(in the rows, 128 means zero)
Each row is followed by its group and then its class within the group.
[ 98  76 129  78 176 119 130 116 125  99 101  60  94 130  71 120  97 137
 134 122  16 139 113 114 162 183 131 143   4 114 116 127 153 133 111 141
 212 122 111  87 155 112 134 188 105 158 141 123 116 140  45 128]
E/(101)
[121 102 128 112  80 128 137 133 144 119 132  93 123 125 105  92 125 127
 144 122  72 117 102 115 169 164 122 142  52 146 133 120 115 137 134 152
 175 114 127 125 137 106 133 158  92 102 149 127 129 152  97  86]
E/(101)
[135  98 141 102 135 130 140 126 127 126 125  93 134 117  94 110  81 164
 136 144  77 136 105 130 161 163 134 143  29 143 127 120 120 101 121 143
 186 116 111 110 142 115  98 172 122 108 149 156 113 157  93 106]
E/(88)
[111 117 151 117 184 124 126 111 134 125 128 118 159 111 114 152  95 179
 100 165 145 145 112 112 114 123 155 134  88 105 113 142  92 107 122 125
 118 138 131  90 133 128 126 144 175 139 112 136 117 143 130 175]
F/(89)
[161 126 124 100 121 124 133 125 135 125 123 116 115 143 105 131  94 116
 147 103  81 119 125 103 165 151 128 131  72 144 149 107 121 112 119 142
 178 122 119 104 115 121 129 163 101  98 142 137 123 166 137 109]
E/(88)
[163 145 154 139 108 113 135 101 140 143 150 151 211 119 155 130 138 146
 127 138 203 147 103 129  99 110 159 135 105 165 131 126  69 113 133 117
  76 143 138 118 138 167 123 118 229  69  89 136 121 164 173 114]
F/(95)
[153 140 151 126 150 126 123 111 130 140 116 151 163 124 141 144 113 199
 118 158 178 146 117 125  92 100 153 126 121 146 131 132  67 126 131 101
  91 151 136 101 127 159 120 121 220  96 110 142 130 151 174 148]
F/(95)
[122 104 129  93 120 118 139 129 155 121 125 107 112 132 106 112 127 119
 146 140  71 124 101 124 133 153 127 149  50 158 122 112 117 111 122 141
 184 130 118  89 143 106 126 167 105 120 149 139 129 151 113 122]
E/(92)
[145 100 143  82 131 106 140 102 138 126 127 116 127 142 100 127 140 130
 139 121  90 139 115 120 147 157 127 143  31 141 132 117 113 125 116 140
 185 119 121  91 139 118 130 174 160  94 143 129 119 163 100 112]
E/(92)
[105 110 144 123 134 105 138 111 152 118 127 126 145 112 125 144 161 144
 121 166 147 145  99 132  84 135 155 130  87 119 125 140 102 130 129 135
 127 153 134 124 145 137 129 136 183 124 127 137 122 144 143 130]
G/(103)
[148 135 169 137 124 133 126 128 137 128 124 123 170  96 123 130 109 157
 126 172 176 105  93 121 118 115 138 131 121 145 124 136  88 127 134 131
 106 147 132 111 140 138 124 116 160 113 117 145 132 158 143 134]
F/(95)
[139 117 163 120 146 106 146 102 159 130 138 145 147 134 133 146 206 115
 124 138 143 169 129 128  85 118 153 130  73 151 115 122 109 112 116 149
 121 132 120 105 143 167 133 154 207 114 123 144 117 167 141 123]
G/(103)
[150 123 134 104 132 130 138 131 129 125 127 111 115 143 104  88 111 118
 140 111  79 141 145 119 156 132 136 133  73 127 133 107 124 110 113 134
 176 119 116 100 128 118 130 169 139 107 131 121 118 136 110 115]
E/(92)
[129 145 143 131 170 142 116 118 103 117 141 124 149 132 130 112  59 168
 128 105 159 137 131 122 168 137 137 134 126 105 128 129 119 113 127 122
 108 121 144 124 140 123 120 144 151 123 111 113 125 135 119 139]
F/(95)
[128 133 154 135 124 122 124 121 142 130 136 143 193 104 133 127  92 176
 126 173 178 131  81 137  94 112 152 135  97 148 124 139  76 124 135 143
  97 153 134 105 139 135 113 117 178  98 118 142 129 147 163 138]
F/(95)
[110 103 141 109 125 103 137 121 142 105 129 126 144 140 115 134 162 127
 132 146 106 147  96 127 115 138 144 154  48 163 123 116  93 117 118 141
 160 133 122  98 137 143 126 172 167  85 140 133 118 158 125 120]
E/(92)
[119 107 133 124 162 118 127 113 137 128 127 116 140 136 106 140 124 151
 124 132 114 135 125 131 105 139 152 128  59 119 119 130 114 115 118 136
 138 139  94  94 145 140 134 160 179 132 126 128 115 142 111 138]
G/(103)
[142 130 126 123  85 134 124 131 136  98 140 129 137 118 135 108 137 111
 144 114 123 123 120 127 157 141 115 126 110 160 142 115 147 135 140 137
 149 112 137 139 126 127 130 145 112  73 143 136 130 142 126 107]
E/(88)
[126  91 139  93 133 119 139 124 144 111 115  93 124 133  88 111 121 129
 131 123  62 137  92 102 149 164 126 151  24 130 144 119 123 114 112 140
 197 128 118  91 150 105 122 186 120 110 147 130  96 165  90 119]
E/(101)
[133 148 151 121 180 117 124 110 129 140 117 141 163 119 147 180 102 164
  78 160 174 161 132 131  96  93 150 128 114 110 131 139  89 108 119 114
  92 140 133  93 143 153 124 125 209 123 100 135 116 140 154 154]
F/(89)
[116 118 138 109 129 109 142 115 159 138 117 143 148 119 113 134 175 131
 119 168 102 144  93 131  72 138 145 131  55 158 122 140  74 116 119 132
 154 134 112 115 138 133 132 148 181 113 144 148 112 148 146 114]
G/(99)
[141 119 140 114 118 114 141 124 155 136 119 146 134 142 129 138 170 113
 132 153 115 144 119 123  98 125 125 133  89 139 126 148 108 128 113 130
 142 134 124 110 133 154 123 148 204 116 135 131 146 142 144  89]
G/(103)
[104 124 153 118 168 117 102 115 132 124 124 125 155 106 115 128  75 186
 102 167 173 148  93 125 103 133 146 129  85 120 113 140  95 104 130 137
 100 145 136  95 143 128 116 125 178 132  92 141 124 125 111 163]
F/(84)
[159 117 135 109 129 125 134 113 142 125 178 137 120 136  99 120 126 126
 138 136  91 136 120 129 135 140 134 144  52 124 133 112 120 117 117 131
 162 126 116 104 131 124 128 131 139 112 133 135 120 151 118 117]
E/(88)
[125 115 141  88 159 117 118 118 132 121 117 105 113 137  87 116  93 129
 142 111  80 149 136 115 156 159 139  96  52  99 128 107 121 106 115 111
 172 115 127  93 138 120 121 161 136 116 131 123 111 147 108 125]
E/(88)
[126 139 133 138 129 114 142 125 141 149 137 156 163 128 141 154 167 141
 120 159 166 140 105 132  71  98 143  96  99 156 120 146  90 125 126 133
 105 147 124 131 158 152 126 111 175 125 112 132 128 133 150 130]
G/(103)
[173 157 147 142 129 156 114 112 109 142 148 150 184 123 150 121  82 161
 125 124 193 109 133 124 143 108 141 144 165 160 135 120  90 117 129 141
  78 130 136 117 134 143 109 106 161  81  98 136 132 142 161 137]
F/(95)
[154 131 138 128 130 107 122 109 128 140 115 155 135 147 135 147 190 110
 120 136 139 156 141 127  81 109 141 124 142 157 125 122 103 124 120 121
 132 123 152 128 119 165 130 133 197 126 129 120 117 124 161 118]
G/(103)
[166 118 129 123 117 154 142 125 122 138 131 134 141 148 112 115 172 101
 140 126  95 129 123 114 130 143 138 132  73 161 133 108 111 117 116 133
 178 123 121 112 113 138 124 155 146  92 148 132 124 155 139 111]
E/(92)
[184 101 130 101 119 110 140 121 160 123 123 107 103 139 110 109 183  81
 144 138  54 142 127 121 137 159 134 137  63 144 153 103 151 122 111 140
 207 114 123 104 135 131 124 178 123  96 165 119 122 152 115 105]
E/(101)
[137 148 138 144 101 120 132 114 136 137 145 161 173 116 146 135  80 132
 125 145 178 135 105 130  92 103 146 123 150 148 145 126  95 128 143 130
  89 147 140 143 126 147 121 103 172 106 126 137 133 152 172 129]
F/(89)
[159 132 134 117 120 126 127 146 127 122 135 148 128 138 123 126 132 112
 136 116 111 135 137 115 140 126 133 146 108 149 131 121 113 112 118 129
 152 130 123 128 124 149 114 137 137 108 139 132 138 145 149 119]
E/(88)
[160 168 158 143 107 130 123 123 128 153 149 159 203 117 165 123 107 157
 123 143 226 136  98 127 116 109 154 128 144 164 138 126  53 112 136 131
  64 139 150 123 132 156 124 101 192  70  92 142 121 157 179 127]
F/(95)
[133  92 148 111 166 114 125 123 141 122 119 127 131 108 104 117 104 123
 130 130  98 131 116 122 140 145 136 139  69 125 122 127 112 111 116 136
 162 112 125  98 145 127 120 157 133 110 136 129 114 163 112 132]
E/(88)
[102 139 136 128 140 126 125 118 117 128 149 125 156 111 145 129 114 147
 121 120 172 124 129 123 128  97 142 133 125 121 131 133 105 118 132 127
  95 149 137 120 145 136 115 118 157 110 111 122 118 153 135 140]
F/(84)
[142 120 138 107 140 136 135 116 109 120 134 111 117 151 129  92  75 129
 140  74  98 144 151 122 193 157 127 140  99 119 130 100 139 111 119 119
 150 104 129 105 138 110 118 147 119 102 125 112 124 143 104 110]
E/(88)
[100  97 126 113 146  90 152 129 159 116 110 135 131 113 112 169 194 119
 130 181 127 143 110 138  52 127 140 130  89 141 111 153 111 134 121 120
 144 150 111 113 146 137 133 136 170 157 131 151 138 131 134 133]
G/(103)

Each row is followed by its group and then its class within the group.
[132 133 149  88 133 122 130 150 151 141 125 112 118  98 138 169 139 114
 117  97 176 104 107 121 123 122 114 123 155 104 138  97 130  53 141 128
 128 202 114 118  89 134 111 209 134 104 103 136 130 174 125 170]
Lq/[32]
[134 128 153  91 113 121 142 148 117 151 138 108 175 129 141 125 123 139
 132 133 162 141 103 148 136 124 131 122 143  77 129  84  95 145 119 129
 101 136 117 106 115 117 149 215 153 104 130 141 136 164 134 135]
TN/[34]
[137 138 137  29 132 127 110 164 122 149 112 114 143 107 140 168 148 121
 125  87 189 130 129  88 113 101 102 142 139  94 153 109 127  82 143 174
 154 209  80 121 125 122 102 227 163  99 103 121 124 171 106 145]
Lq/[32]
[138 146 128  96 134 126 127 155 114 143 140 144 180 133 134 129 124 152
 137 150 134 134 102 118 122 121 144 129 133 116 131  95 117 162 123 167
 114 109 104 116 153 102 124 186 154 116 143 136 140 149 100 138]
TN/[34]
[146 157 122   4 137 135 149 233 120 158 120  98 158 122 152 251 126 125
 142  93 180 151 129  86 130  94 104 150 150 103 147  83 138 119 120 195
 145 184  66 108 114 129  88 252 164  79 111 125 121 155 111 154]
Lq/[32]
[122 131 157 151 148  82 119 138 121 148 137 143 147 145 137 153 117 143
 125 143 170 123  95 106 115 107 134 116 138 112 142  63  88  97 143  79
 110 152 113 121 163 121 142 223 140  97 125 154 144 217 132 157]
TN/[34]
[144 130 121  14 145 142 144 174 124 154 115 115 160 122 138 157 111 139
 132 143 152 174 126  97 136 115 113 142 141 108 142 111 129 135  93 155
 131 187  67 123 107 126  87 252 149  90 122 112 127 157 126 156]
Lq/[32]
[117 110 158 146 159  82  98 142 123 144 132 129 160 135 140 101 101 142
 123 123 174 101 122 111 130 134 144 131 140 108 138  78  91 103 133 122
 117 161 106 122 157 126 154 212 129  93 107 142 133 192 148 138]
TN/[34]
[167 110 124 101 179  92 112 172 148 142 130 149 140 122 134 154 104 130
 139 135 149 132 139  98 105 121  82 135 127 114 137 132 127 157  88 137
 155 159  97 123 179 109 110 201 144  87 122 117  95 129 121 105]
Lq/[28]
[157 158 123 130 143 154 131 195 122 130 162 104 214 111 149 138 123 113
 140 152 130  48 117 147 119 161 105 125 151  85 131  62 149 123 104 169
 118 105  82 118 143 139 145 220 163  88 140 138 177 181  75 157]
TN/[36]
[137 116 154 162 162  83  92 161 119 136 132 137 151 136 126 121 117 108
 120 148 136 107 112 119 106 139 125 113 133 101 142 111 118 134 120  92
 112 145 163 125 174 129 149 190 149  97 144 146 152 194 121 137]
TN/[36]
